Each row has a name. After each piece below comes the name of the row it's from, unless a question asks for something else. Each question is about the rows just above it. Places in a row count from 1.

k_255: [162 146  90 136 189 108]
k_131: [ 82 129 111 156  92 101]
k_949: [102 157 112  69 110 146]
k_69: [158 109 124 186 175 195]
k_209: [153 172 122 125  99  71]
k_342: [ 85 111 111 186 123 106]
k_275: [ 85 111 111 110 126 129]
k_717: [ 85 100 149  76 144 124]
k_406: [ 85 111 111 110 126 121]
k_773: [152 100  95 111 140 108]
k_370: [126 101 125 103 112 156]
Where in the named rows is [162]? | k_255, 1
[102] is at row and place | k_949, 1
What comes right after [162] in the named rows? | [146]

k_619: [115 100 125 142 128 121 160 105 132 114 149 124  98 155 191 140 165 115
 110 111 101 154 127 141 105 151 113 132  93 123 164  98  85  96 104 103
 146 107  80 100 114  76 154 150  96  87]
k_144: [128 112 136 120 148 103 124 103 144 112 144  80  83 139 158 104 142 173
  91 136 103 117 136 150  99 134  82 130 102 150 130  86  50 146 105 104
 151 103  79  69 142 111 112 126 115 102]
k_980: [128 112 136 120 148 103 137 103 144 112 144  80  83 139 158 104 142 173
  91 136 103 117 136 150  99 134  82 130 102 150 130  86  50 102 105 104
 151 103  79  69 142 111 112 126 126 114]
k_408: [115 100 125 142 128 121 160 105 132 190 149 124  98  90 191 140 165 115
 110 111 101 154 127 141 105 151 145 121  91 118 153 115  91  86  93  97
 152 119 117  82 119  97 127 117  97 111]
[128 112 136 120 148 103 124 103 144 112 144  80  83 139 158 104 142 173
  91 136 103 117 136 150  99 134  82 130 102 150 130  86  50 146 105 104
 151 103  79  69 142 111 112 126 115 102] | k_144
[118] is at row and place | k_408, 30

k_224: [ 86 101 183 159 100 136 172 209 113 139 128  87]
k_235: [143 104 109 128  90 142 107 141 166 108 120 119]
k_185: [143 104 109 128  90 142 107 141 166 108 120 123]
k_976: [131 112 207 114  81 211  83 197 127  97 133  98]
k_968: [127 190 127 169 165  84  96  82 120 137  96 188]
The entry that follows [169]: | [165]
Right after [86] comes | [101]
Where in the named rows is [133]? | k_976, 11
[86] is at row and place | k_224, 1
Right after [101] comes | [183]
What comes right after [113] in the named rows? | [139]
Row and place of [83] in the named rows: | k_976, 7

k_838: [165 106 128 141 191 133 188  99 168 129 148  77 172 154 179 125 104 143
 105 112 110 152 153  96 127 100 159 136 116 120  97 133  75 103 112 143]
k_198: [ 92  67 131 160 146 115 153  79 125 103 139 110 122 157 156 165 214  92
 140 138  99 128 149 149 129  78 139 126 170 138 125 153 122 110  89 178]
k_662: [161  94  96 176 184 136 197 119 167  94 113 139 201 153 127  86 133 163
  93 151 102 135 110 175 110 134 145 122 116  90  95 129  89 123 126 161]
k_600: [120 118 141 149 141 137 134 124 157  96 133 125 157 159 160 142 191  96
 144 145  90 125 136 168 107 134 174 112 202 103 163 159 126 144 117 158]
k_210: [164 106 128 141 191 133 188 151 168 129 148  77 172 154 179 125 104 108
 105 112 110 162 153  96 127 100 159 136 116 120  97 133  75 103 112 143]
k_646: [130  92 172 148 155 101 105 121 150 110 148 108 159 162 128 104 152 149
 153 137  97  93 108 142  80 128 152  90 133 135 125 117 127 118 121 142]
[78] is at row and place | k_198, 26
[161  94  96 176 184 136 197 119 167  94 113 139 201 153 127  86 133 163
  93 151 102 135 110 175 110 134 145 122 116  90  95 129  89 123 126 161] | k_662
Right after [78] comes | [139]
What comes right after [146] in the named rows? | [115]

k_107: [ 87  86 125 176 178  85  77]
k_943: [126  86 125 206 206 159  71]
k_565: [ 87  86 125  85 160  72  86]
Where in the named rows is [159]? | k_943, 6
Where in the named rows is [77]? | k_107, 7
[71] is at row and place | k_943, 7
What comes right after [178] in the named rows? | [85]
What comes right after [160] in the named rows? | [72]
What comes right after [126] in the named rows? | [86]
Which row holds [ 87  86 125  85 160  72  86]? | k_565

k_641: [106 170 108 171]
k_554: [133  40 169 146]
k_975: [183 167  98 107]
k_927: [138 168  86  81]
k_222: [157 168 146 174]
k_689: [205 151 168 183]
Where in the named rows is [167]? | k_975, 2
Row and place of [86] in the named rows: | k_927, 3
Row and place of [170] in the named rows: | k_641, 2

k_632: [ 89 165 149 167 175 109 126 145 166  99  95 145 149 157  93 156 138 156
 141 102 148  93 141  99 153  94 153  97 167]
k_719: [ 74 162 137 169 183  76 119 134 168  76  80 121 125 171  73 154 119 154
 135  81 139  78 146  79 144  79 167  84 176]
k_60: [167  86 102  75  73 145 143 115  71 159 161  99  95 104 163 107 108 107
 128 160  95 161 132 156  91 162 112 156  83]
k_149: [ 87 165 143 158 171  99 110 138 152  92  91 149 150 154  89 147  82 147
 127  92 136  90 166  97 163  90 144  92 167]
k_536: [102 148 171 160 138 148  86 147 158 144 104 193 194  94 116 112 161 112
 103 109 160 102  78  96 167 104  82 103 128]
The entry that follows [135]: | [81]
Right after [136] comes | [90]
[102 148 171 160 138 148  86 147 158 144 104 193 194  94 116 112 161 112
 103 109 160 102  78  96 167 104  82 103 128] | k_536
[ 74 162 137 169 183  76 119 134 168  76  80 121 125 171  73 154 119 154
 135  81 139  78 146  79 144  79 167  84 176] is in which row? | k_719
Where in the named rows is [139]? | k_719, 21
Where in the named rows is [159]? | k_60, 10
Right after [183] comes | [76]

k_860: [109 122 145 147 157 130  99 101 119 132 119 147]
k_302: [117 144 145 141 137 153 103  84  90 108  73 134]
k_416: [112 138 153 151 156 129  93 101 120 141 120 153]
k_497: [112 135 148 136 169 123  91 103 116 142 120 150]
k_586: [112 135 148 164 169 123  91 103 116 142 120 150]
k_75: [ 93 103 131 150 157 122 103  91  99 113 138 182]
k_783: [112 109 136 139 152 133 110 107 120 119 121 137]
k_247: [110 117 142 144 156 132 102 101 119 126 119 144]
k_236: [115 134 142 145 156 162 115  84  88 110  78 137]
k_261: [ 84 101 127 156 158 115 102  84  89 110 148 207]
k_112: [128 128 128 129 127 128 128 128 128 128 127 128]
k_258: [140 128 128 155 120 123 124 126 131 126 102 146]
The entry that follows [130]: | [99]
What comes right after [121] in the named rows? | [137]

k_981: [ 97 116 160 150 189 196  76 198 183 131 177 175 100 211  99 105 163 141
 126 100 108 121 135 119  83]
k_331: [ 97 116 160 150 189 196  76 198 183 131 177 175 100 211  99 105 111 109
 151 195 178 175 133 168 215]
k_856: [125 121 120 123 114 117 133 113 112 127 121 124 117 120 120 125 130 120
 122 119 120 124 122 122 116]
k_966: [123 123 123 123 122 123 124 122 122 124 123 123 121 123 122 122 123 123
 123 123 123 124 123 123 123]
k_894: [126 131 143 140 153 154 117 155 151 133 148 147 129 158 127 129 128 129
 139 154 148 146 136 144 159]
[215] is at row and place | k_331, 25
[ 97 116 160 150 189 196  76 198 183 131 177 175 100 211  99 105 111 109
 151 195 178 175 133 168 215] | k_331
Where in the named rows is [147]? | k_894, 12

k_479: [ 86  82 125 100 108 188]
k_356: [ 99 129 132  94 107  70]
k_400: [ 86  82 126 100 127 209]
k_474: [ 86  82 126 100  99 188]
Right after [125] comes | [100]
The entry that follows [94]: | [107]

k_111: [152 155  82 177 180  67  78  80 104]
k_912: [145 115  94 121 172 135 155 174  75]
k_866: [154 175 136 154  70 141 159 150 149]
k_368: [106  74  77  69 130  44  87 167  81]
Right after [74] comes | [77]
[154 175 136 154  70 141 159 150 149] | k_866
Where in the named rows is [135]? | k_912, 6
[80] is at row and place | k_111, 8

